Moves between units:
Q451: g>Q509, h>Q493, m>Q915, c>Q634
Q124: g>Q682, h>Q539, m>Q882, c>Q426
Q253: g>Q111, h>Q778, m>Q746, c>Q319
Q891: g>Q27, h>Q615, m>Q640, c>Q610
Q371: g>Q354, h>Q290, m>Q885, c>Q113
Q653: g>Q148, h>Q194, m>Q309, c>Q538
Q27: g>Q372, h>Q757, m>Q891, c>Q743
Q309: g>Q653, h>Q576, m>Q111, c>Q540
Q372: g>Q518, h>Q814, m>Q27, c>Q317
Q596: g>Q778, h>Q519, m>Q929, c>Q475
Q443: g>Q915, h>Q518, m>Q222, c>Q397
Q475: g>Q714, h>Q223, m>Q127, c>Q813
Q757: g>Q814, h>Q610, m>Q615, c>Q658
Q395: g>Q540, h>Q761, m>Q319, c>Q371
Q290: g>Q147, h>Q607, m>Q860, c>Q653
Q223: g>Q820, h>Q209, m>Q545, c>Q35
Q518: g>Q678, h>Q704, m>Q372, c>Q623
Q736: g>Q514, h>Q509, m>Q279, c>Q597
Q377: g>Q607, h>Q111, m>Q35, c>Q576
Q729: g>Q319, h>Q475, m>Q519, c>Q820
Q158: g>Q127, h>Q597, m>Q509, c>Q482
Q317: g>Q623, h>Q350, m>Q743, c>Q910
Q527: g>Q996, h>Q148, m>Q113, c>Q640
Q279: g>Q736, h>Q451, m>Q994, c>Q226
Q929: g>Q596, h>Q514, m>Q868, c>Q127
Q147: g>Q310, h>Q113, m>Q290, c>Q148
Q127: g>Q475, h>Q545, m>Q158, c>Q209
Q714: g>Q761, h>Q820, m>Q475, c>Q860
Q209: g>Q813, h>Q496, m>Q482, c>Q253
Q262: g>Q581, h>Q426, m>Q539, c>Q372
Q682: g>Q612, h>Q262, m>Q124, c>Q222
Q607: g>Q113, h>Q309, m>Q377, c>Q194
Q295: g>Q466, h>Q868, m>Q192, c>Q514
Q813: g>Q860, h>Q35, m>Q209, c>Q111
Q493: g>Q226, h>Q611, m>Q678, c>Q418
Q746: g>Q253, h>Q596, m>Q466, c>Q729
Q678: g>Q493, h>Q397, m>Q518, c>Q448
Q623: g>Q448, h>Q484, m>Q317, c>Q987
Q615: g>Q757, h>Q182, m>Q507, c>Q508
Q778: g>Q220, h>Q729, m>Q596, c>Q714
Q917: g>Q751, h>Q354, m>Q384, c>Q310
Q885: g>Q371, h>Q860, m>Q820, c>Q607
Q519: g>Q729, h>Q127, m>Q514, c>Q223
Q448: g>Q418, h>Q726, m>Q623, c>Q267
Q701: g>Q836, h>Q295, m>Q418, c>Q929
Q836: g>Q496, h>Q466, m>Q701, c>Q596
Q466: g>Q746, h>Q929, m>Q295, c>Q519
Q915: g>Q451, h>Q678, m>Q443, c>Q611
Q514: g>Q519, h>Q158, m>Q736, c>Q545
Q509: g>Q158, h>Q226, m>Q451, c>Q578
Q545: g>Q223, h>Q482, m>Q597, c>Q496
Q326: g>Q426, h>Q891, m>Q650, c>Q757
Q910: g>Q987, h>Q408, m>Q612, c>Q915
Q799: g>Q508, h>Q882, m>Q659, c>Q539
Q743: g>Q317, h>Q658, m>Q610, c>Q612
Q222: g>Q443, h>Q372, m>Q426, c>Q704
Q507: g>Q615, h>Q751, m>Q538, c>Q799
Q397: g>Q611, h>Q623, m>Q704, c>Q726
Q508: g>Q658, h>Q124, m>Q799, c>Q262
Q612: g>Q910, h>Q581, m>Q682, c>Q443
Q704: g>Q397, h>Q317, m>Q814, c>Q484
Q418: g>Q701, h>Q192, m>Q448, c>Q868
Q578: g>Q482, h>Q701, m>Q634, c>Q466
Q192: g>Q295, h>Q267, m>Q726, c>Q736
Q640: g>Q891, h>Q507, m>Q219, c>Q182
Q597: g>Q545, h>Q578, m>Q226, c>Q836
Q496: g>Q35, h>Q746, m>Q836, c>Q778
Q994: g>Q279, h>Q915, m>Q408, c>Q493
Q408: g>Q994, h>Q443, m>Q581, c>Q678
Q539: g>Q262, h>Q326, m>Q996, c>Q27
Q220: g>Q576, h>Q319, m>Q778, c>Q761
Q634: g>Q578, h>Q418, m>Q611, c>Q295
Q868: g>Q929, h>Q736, m>Q267, c>Q158
Q882: g>Q124, h>Q996, m>Q310, c>Q326
Q576: g>Q194, h>Q395, m>Q220, c>Q384
Q226: g>Q597, h>Q634, m>Q493, c>Q701
Q814: g>Q704, h>Q743, m>Q757, c>Q350
Q482: g>Q209, h>Q836, m>Q578, c>Q746
Q113: g>Q527, h>Q653, m>Q607, c>Q219
Q319: g>Q395, h>Q714, m>Q729, c>Q885
Q761: g>Q384, h>Q885, m>Q714, c>Q290
Q310: g>Q882, h>Q527, m>Q147, c>Q650
Q219: g>Q640, h>Q538, m>Q194, c>Q751
Q751: g>Q182, h>Q659, m>Q917, c>Q882
Q581: g>Q408, h>Q222, m>Q262, c>Q518
Q659: g>Q799, h>Q310, m>Q354, c>Q996
Q484: g>Q726, h>Q910, m>Q350, c>Q994
Q538: g>Q507, h>Q917, m>Q540, c>Q659
Q540: g>Q538, h>Q384, m>Q395, c>Q354
Q267: g>Q868, h>Q279, m>Q987, c>Q509
Q194: g>Q219, h>Q540, m>Q576, c>Q917
Q35: g>Q377, h>Q253, m>Q496, c>Q220
Q350: g>Q484, h>Q612, m>Q658, c>Q408
Q611: g>Q634, h>Q448, m>Q397, c>Q192
Q726: g>Q192, h>Q987, m>Q484, c>Q279
Q658: g>Q350, h>Q682, m>Q508, c>Q581
Q354: g>Q659, h>Q147, m>Q371, c>Q527
Q860: g>Q290, h>Q377, m>Q813, c>Q309
Q111: g>Q309, h>Q220, m>Q253, c>Q395
Q384: g>Q917, h>Q371, m>Q761, c>Q147
Q820: g>Q885, h>Q813, m>Q223, c>Q377
Q148: g>Q650, h>Q219, m>Q653, c>Q507
Q426: g>Q222, h>Q27, m>Q326, c>Q814
Q610: g>Q743, h>Q508, m>Q182, c>Q682
Q987: g>Q267, h>Q994, m>Q910, c>Q451
Q996: g>Q539, h>Q650, m>Q527, c>Q891
Q650: g>Q326, h>Q640, m>Q148, c>Q615
Q182: g>Q610, h>Q799, m>Q751, c>Q124

In the rows, zero is written as 72.

The rows follow the links: the fewer symbols apart two units are, the more alike their rows tend to be.

Each row is also shifted at random along 4 hidden directions that mean nothing.

Name the unit of each row.
(84, 68, 86, 70, 71, 85, 83, 58, 73, 84, 66, 68, 66, 73, 80, 71, 82, 65, 71, 84, 70, 59, 79, 70, 62, 69, 91, 67, 82, 71, 64); unit Q448
(77, 69, 80, 71, 72, 81, 71, 81, 59, 74, 81, 57, 60, 73, 72, 74, 76, 68, 76, 87, 63, 78, 89, 62, 79, 77, 63, 82, 62, 81, 51); unit Q466
(64, 73, 76, 65, 75, 74, 100, 41, 86, 59, 67, 78, 85, 65, 77, 69, 65, 77, 77, 57, 82, 83, 61, 72, 65, 69, 67, 70, 79, 58, 75); unit Q615
(76, 71, 85, 73, 70, 91, 75, 64, 82, 75, 70, 62, 59, 66, 80, 65, 82, 64, 77, 82, 59, 64, 75, 64, 53, 77, 103, 73, 81, 80, 65); unit Q678
(64, 65, 89, 64, 78, 80, 85, 61, 70, 71, 66, 69, 68, 65, 81, 67, 76, 71, 74, 80, 79, 73, 76, 72, 69, 70, 68, 67, 75, 69, 58); unit Q915
(57, 76, 74, 75, 75, 59, 89, 61, 70, 79, 58, 76, 72, 75, 81, 81, 83, 67, 70, 83, 78, 73, 79, 75, 73, 72, 60, 73, 67, 64, 77); unit Q868
(73, 82, 57, 81, 64, 75, 63, 81, 77, 70, 84, 63, 70, 77, 64, 77, 71, 68, 78, 72, 52, 78, 75, 62, 71, 81, 84, 86, 65, 83, 78); unit Q377
(92, 65, 87, 75, 85, 65, 74, 75, 72, 66, 57, 72, 62, 62, 80, 64, 85, 81, 67, 71, 82, 72, 81, 75, 69, 78, 56, 72, 68, 75, 69); unit Q518
(66, 86, 58, 79, 66, 69, 46, 97, 72, 65, 84, 76, 71, 77, 63, 75, 69, 68, 80, 72, 61, 84, 73, 72, 73, 84, 86, 87, 63, 88, 89); unit Q860
(66, 70, 75, 67, 77, 77, 55, 86, 76, 56, 77, 79, 73, 63, 71, 60, 63, 79, 77, 61, 78, 81, 63, 78, 69, 76, 79, 71, 76, 79, 76); unit Q326
(96, 75, 70, 73, 71, 75, 62, 86, 64, 64, 86, 68, 70, 75, 63, 72, 66, 76, 77, 70, 67, 84, 83, 67, 81, 79, 63, 86, 62, 82, 66); unit Q395
(65, 65, 60, 68, 68, 81, 82, 64, 76, 74, 89, 57, 83, 74, 65, 75, 57, 78, 70, 61, 65, 71, 60, 62, 84, 62, 61, 65, 76, 65, 54); unit Q147
(79, 68, 74, 80, 78, 67, 66, 77, 82, 74, 60, 73, 67, 66, 78, 65, 83, 78, 65, 67, 75, 61, 67, 76, 64, 73, 77, 65, 78, 73, 80); unit Q222
(70, 76, 65, 68, 66, 83, 62, 80, 71, 65, 91, 70, 77, 75, 63, 73, 58, 72, 80, 68, 64, 82, 70, 68, 76, 74, 80, 79, 71, 79, 70); unit Q290
(59, 86, 76, 74, 70, 63, 86, 58, 73, 75, 59, 85, 73, 77, 80, 82, 82, 61, 78, 85, 76, 78, 81, 78, 65, 77, 79, 80, 69, 68, 89); unit Q597
(60, 82, 70, 80, 70, 65, 67, 78, 74, 79, 63, 76, 64, 76, 77, 78, 86, 62, 74, 86, 66, 70, 78, 74, 64, 80, 87, 78, 68, 78, 87); unit Q295
(52, 69, 75, 72, 76, 66, 54, 93, 61, 81, 67, 79, 67, 73, 77, 73, 78, 70, 69, 85, 79, 65, 74, 82, 77, 70, 72, 64, 72, 76, 75); unit Q267
(78, 83, 61, 78, 65, 64, 93, 54, 77, 78, 71, 71, 80, 82, 69, 86, 74, 68, 72, 71, 67, 75, 76, 67, 75, 72, 67, 80, 68, 64, 81); unit Q319
(83, 74, 58, 82, 62, 77, 78, 70, 75, 85, 83, 52, 70, 81, 66, 82, 75, 68, 69, 77, 49, 65, 77, 57, 77, 72, 75, 78, 68, 75, 63); unit Q813
(48, 70, 85, 66, 77, 77, 73, 71, 74, 66, 66, 75, 68, 63, 82, 66, 75, 70, 78, 79, 78, 77, 71, 75, 64, 74, 77, 69, 74, 73, 69); unit Q397
(60, 66, 79, 71, 77, 71, 59, 88, 61, 82, 69, 74, 65, 72, 77, 71, 78, 70, 68, 85, 77, 63, 75, 78, 77, 69, 71, 64, 73, 75, 67); unit Q279
(33, 66, 75, 72, 79, 74, 73, 74, 80, 63, 68, 62, 66, 58, 82, 64, 76, 73, 74, 73, 69, 78, 63, 66, 66, 76, 68, 67, 70, 74, 64); unit Q443
(83, 72, 61, 81, 72, 71, 71, 73, 86, 66, 76, 62, 73, 69, 68, 69, 71, 79, 69, 56, 62, 71, 64, 65, 70, 75, 71, 74, 72, 74, 74); unit Q751
(58, 76, 71, 65, 70, 68, 56, 92, 53, 78, 80, 86, 77, 81, 67, 80, 65, 68, 75, 84, 81, 78, 78, 83, 86, 70, 67, 73, 67, 74, 75); unit Q496
(104, 67, 78, 80, 76, 72, 77, 65, 83, 79, 60, 70, 67, 69, 77, 66, 84, 77, 63, 66, 73, 54, 71, 73, 62, 70, 83, 65, 82, 70, 76); unit Q814
(81, 78, 58, 82, 64, 70, 69, 78, 74, 81, 80, 63, 71, 82, 65, 82, 75, 68, 70, 75, 55, 68, 77, 64, 77, 76, 77, 80, 67, 77, 74); unit Q820
(46, 78, 62, 68, 65, 71, 69, 76, 63, 82, 80, 78, 81, 83, 68, 83, 65, 64, 75, 82, 72, 73, 70, 76, 82, 67, 75, 70, 72, 69, 76); unit Q223
(82, 78, 70, 70, 68, 64, 78, 68, 60, 85, 71, 85, 81, 87, 69, 85, 70, 68, 70, 80, 81, 69, 81, 81, 83, 67, 66, 73, 72, 65, 80); unit Q475
(29, 66, 74, 59, 78, 75, 77, 65, 76, 58, 75, 81, 86, 62, 76, 65, 56, 79, 76, 61, 87, 82, 51, 79, 74, 64, 64, 59, 79, 62, 70); unit Q508

The symbols that take the first to the second take the third to the fourth, perhaps in another order. What is the fourth?
Answers are names.
A (83, 67, 75, 81, 72, 76, 59, 90, 68, 88, 72, 58, 56, 74, 75, 72, 87, 68, 66, 87, 59, 55, 82, 67, 71, 74, 82, 70, 72, 83, 62)
B (78, 62, 83, 71, 72, 82, 91, 56, 70, 88, 68, 58, 66, 73, 80, 74, 81, 69, 66, 84, 68, 57, 78, 65, 71, 64, 71, 64, 79, 66, 51)
C (74, 67, 59, 73, 66, 86, 55, 88, 73, 73, 96, 56, 74, 74, 61, 70, 58, 76, 72, 64, 56, 69, 63, 62, 80, 70, 79, 70, 74, 80, 58)
D Q384

A (78, 70, 64, 77, 76, 65, 78, 69, 80, 64, 72, 68, 78, 68, 69, 70, 69, 83, 68, 55, 74, 76, 64, 69, 77, 72, 54, 72, 70, 68, 73)
B (90, 75, 72, 75, 76, 68, 79, 64, 83, 60, 67, 77, 76, 67, 72, 67, 72, 80, 73, 57, 76, 79, 68, 73, 66, 76, 70, 77, 73, 71, 82)
C (100, 68, 86, 66, 80, 71, 71, 70, 71, 69, 64, 90, 76, 69, 73, 64, 70, 81, 69, 63, 93, 69, 72, 86, 70, 68, 72, 66, 82, 68, 78)
D Q682

A (53, 72, 82, 66, 73, 74, 75, 67, 70, 80, 64, 82, 73, 73, 80, 73, 76, 66, 73, 84, 81, 66, 71, 81, 67, 67, 84, 63, 80, 68, 75)
B (86, 65, 92, 64, 80, 67, 94, 56, 59, 83, 56, 83, 74, 74, 81, 75, 79, 74, 66, 81, 96, 65, 84, 83, 79, 63, 52, 63, 76, 58, 64)
C (85, 72, 58, 81, 67, 76, 87, 55, 91, 75, 77, 57, 78, 73, 68, 74, 71, 76, 67, 57, 58, 64, 61, 60, 68, 69, 79, 71, 78, 68, 72)
D Q310

A (91, 68, 80, 70, 79, 70, 65, 76, 73, 73, 64, 86, 74, 70, 74, 64, 73, 80, 66, 65, 88, 63, 67, 85, 69, 68, 77, 62, 83, 70, 81)
B (111, 59, 87, 67, 79, 82, 81, 64, 72, 67, 73, 66, 70, 65, 73, 62, 69, 84, 68, 62, 81, 69, 75, 70, 73, 68, 62, 68, 78, 70, 54)
C (47, 77, 70, 75, 69, 76, 64, 82, 70, 73, 77, 63, 63, 72, 75, 75, 79, 62, 80, 88, 57, 78, 78, 65, 68, 81, 82, 81, 64, 83, 69)
D Q868

A (42, 71, 72, 76, 81, 63, 59, 85, 80, 64, 62, 78, 68, 61, 80, 64, 79, 75, 72, 70, 77, 74, 62, 78, 65, 77, 75, 67, 71, 76, 84)
B (53, 67, 72, 69, 73, 75, 90, 50, 87, 75, 66, 73, 82, 67, 79, 70, 70, 74, 68, 63, 77, 63, 54, 73, 65, 62, 79, 57, 87, 59, 73)
C (79, 75, 79, 66, 76, 74, 64, 73, 77, 62, 68, 92, 79, 68, 73, 63, 66, 76, 76, 62, 87, 76, 65, 85, 64, 72, 86, 69, 82, 72, 87)
D Q650

A (57, 59, 79, 69, 74, 78, 93, 58, 67, 86, 70, 55, 69, 71, 80, 76, 77, 71, 65, 83, 70, 61, 74, 64, 78, 62, 58, 60, 74, 63, 46)
B (46, 67, 73, 73, 71, 77, 75, 71, 72, 86, 70, 63, 68, 73, 79, 75, 79, 65, 69, 86, 65, 60, 69, 68, 71, 67, 79, 62, 76, 70, 63)
C (59, 77, 54, 78, 69, 68, 62, 78, 83, 70, 78, 76, 82, 73, 66, 73, 65, 75, 71, 59, 67, 71, 55, 73, 72, 71, 82, 68, 76, 72, 87)
D Q527

A (78, 71, 71, 83, 73, 73, 71, 68, 91, 76, 62, 67, 65, 67, 79, 66, 85, 72, 68, 68, 63, 58, 65, 70, 56, 74, 94, 67, 82, 75, 81)
B (57, 59, 73, 74, 82, 69, 79, 71, 78, 71, 66, 60, 69, 61, 79, 66, 76, 81, 64, 66, 75, 66, 62, 68, 75, 67, 53, 59, 73, 67, 59)
C (85, 72, 83, 69, 70, 80, 87, 62, 62, 77, 76, 62, 66, 76, 74, 78, 76, 66, 77, 86, 67, 76, 90, 64, 75, 74, 65, 82, 66, 73, 56)
D Q466

A (62, 58, 85, 70, 79, 83, 96, 55, 77, 67, 70, 46, 61, 57, 83, 65, 78, 76, 71, 74, 65, 73, 73, 55, 69, 71, 54, 69, 70, 69, 40)
B (64, 73, 76, 68, 78, 65, 63, 75, 76, 70, 61, 97, 81, 70, 76, 66, 69, 77, 70, 64, 92, 68, 59, 91, 67, 67, 82, 60, 84, 66, 92)
C (71, 64, 77, 77, 82, 64, 75, 72, 78, 70, 60, 69, 67, 63, 80, 66, 81, 79, 65, 67, 78, 67, 68, 73, 70, 73, 61, 65, 73, 70, 71)
D Q539

A (71, 79, 66, 72, 57, 86, 97, 44, 78, 91, 80, 62, 79, 85, 71, 87, 72, 58, 75, 83, 55, 61, 74, 61, 68, 65, 94, 73, 81, 65, 67)
B (109, 74, 69, 78, 73, 60, 67, 85, 56, 83, 72, 76, 72, 85, 65, 82, 76, 76, 65, 76, 77, 69, 89, 76, 88, 72, 53, 79, 63, 74, 75)
C (54, 75, 71, 78, 75, 61, 53, 94, 65, 80, 64, 79, 65, 75, 77, 75, 83, 67, 70, 85, 74, 67, 76, 81, 73, 76, 76, 70, 68, 78, 83)
D Q578

A (50, 85, 56, 76, 61, 68, 65, 75, 73, 84, 77, 81, 80, 86, 67, 85, 70, 61, 75, 79, 65, 68, 67, 77, 73, 71, 92, 73, 74, 71, 91)
B (78, 87, 67, 73, 73, 54, 64, 82, 64, 63, 70, 96, 81, 80, 66, 79, 68, 73, 78, 69, 86, 90, 80, 86, 79, 79, 62, 85, 62, 73, 98)
C (49, 76, 62, 69, 68, 71, 86, 63, 72, 64, 83, 66, 81, 73, 68, 80, 62, 72, 79, 69, 68, 89, 70, 63, 82, 73, 53, 80, 62, 67, 66)
D Q194

A (52, 62, 76, 63, 82, 74, 59, 89, 69, 51, 81, 72, 74, 59, 71, 59, 58, 85, 75, 59, 82, 88, 63, 74, 80, 73, 51, 68, 68, 75, 61)
B (68, 75, 56, 82, 67, 78, 77, 63, 96, 66, 79, 56, 73, 68, 70, 69, 72, 74, 73, 57, 51, 70, 57, 58, 62, 76, 88, 74, 77, 75, 75)
C (118, 71, 70, 80, 73, 66, 77, 78, 62, 75, 76, 60, 67, 78, 65, 79, 76, 79, 67, 72, 68, 75, 92, 64, 87, 76, 46, 86, 58, 76, 63)
D Q729

A (61, 69, 74, 68, 74, 71, 96, 43, 86, 75, 60, 81, 84, 69, 80, 71, 71, 75, 68, 63, 84, 63, 56, 77, 64, 61, 78, 56, 87, 54, 79)
B (99, 66, 81, 76, 81, 63, 83, 63, 77, 76, 53, 79, 72, 68, 78, 68, 82, 81, 62, 65, 87, 60, 72, 80, 68, 69, 64, 64, 79, 64, 77)
C (61, 69, 71, 80, 76, 66, 46, 106, 61, 78, 72, 64, 56, 71, 73, 71, 84, 70, 69, 86, 65, 70, 82, 72, 78, 80, 66, 74, 60, 87, 68)
D Q578

A (80, 66, 79, 66, 77, 79, 88, 55, 80, 59, 73, 68, 77, 63, 74, 64, 66, 81, 74, 59, 79, 79, 67, 68, 70, 70, 62, 71, 76, 67, 63)
B (96, 74, 63, 83, 74, 70, 51, 91, 82, 64, 76, 69, 67, 69, 66, 65, 74, 80, 70, 58, 64, 72, 69, 70, 68, 81, 81, 78, 70, 85, 82)
C (60, 75, 73, 77, 70, 68, 91, 54, 77, 87, 59, 72, 72, 77, 81, 81, 86, 63, 69, 84, 70, 60, 74, 72, 66, 68, 80, 67, 76, 63, 77)
D Q448

A (79, 60, 68, 64, 75, 75, 76, 76, 60, 69, 87, 64, 81, 73, 63, 73, 54, 85, 67, 61, 80, 77, 69, 69, 95, 63, 38, 66, 69, 65, 50)
B (80, 59, 79, 67, 77, 83, 67, 77, 74, 68, 78, 65, 70, 64, 72, 61, 66, 82, 69, 64, 75, 68, 65, 70, 73, 68, 71, 64, 79, 74, 57)
C (93, 74, 81, 77, 72, 69, 95, 55, 69, 80, 62, 64, 64, 75, 79, 79, 88, 67, 70, 84, 69, 71, 91, 65, 70, 76, 62, 81, 65, 70, 65)
D Q220

A (38, 64, 83, 61, 76, 76, 82, 65, 66, 76, 68, 74, 74, 68, 81, 72, 71, 70, 73, 83, 83, 72, 69, 76, 75, 64, 65, 60, 76, 64, 60)
B (86, 59, 87, 75, 80, 84, 73, 76, 74, 68, 71, 50, 54, 60, 80, 61, 83, 76, 71, 76, 63, 70, 81, 59, 67, 78, 66, 74, 68, 81, 48)
C (60, 75, 82, 62, 75, 67, 67, 84, 50, 69, 74, 85, 73, 76, 72, 77, 68, 70, 78, 86, 87, 87, 86, 82, 85, 74, 53, 78, 62, 73, 70)
D Q295

A (83, 70, 62, 79, 74, 67, 70, 76, 80, 66, 74, 66, 75, 70, 67, 70, 70, 82, 68, 56, 70, 73, 65, 68, 76, 73, 62, 72, 69, 72, 73)
B (98, 75, 81, 69, 76, 72, 84, 56, 81, 60, 65, 85, 78, 67, 74, 66, 70, 79, 75, 58, 85, 79, 71, 79, 63, 74, 74, 75, 78, 68, 83)
C (72, 77, 75, 67, 65, 80, 78, 67, 63, 82, 79, 74, 75, 82, 70, 81, 70, 63, 77, 86, 69, 72, 81, 72, 75, 70, 81, 76, 73, 72, 69)
D Q35

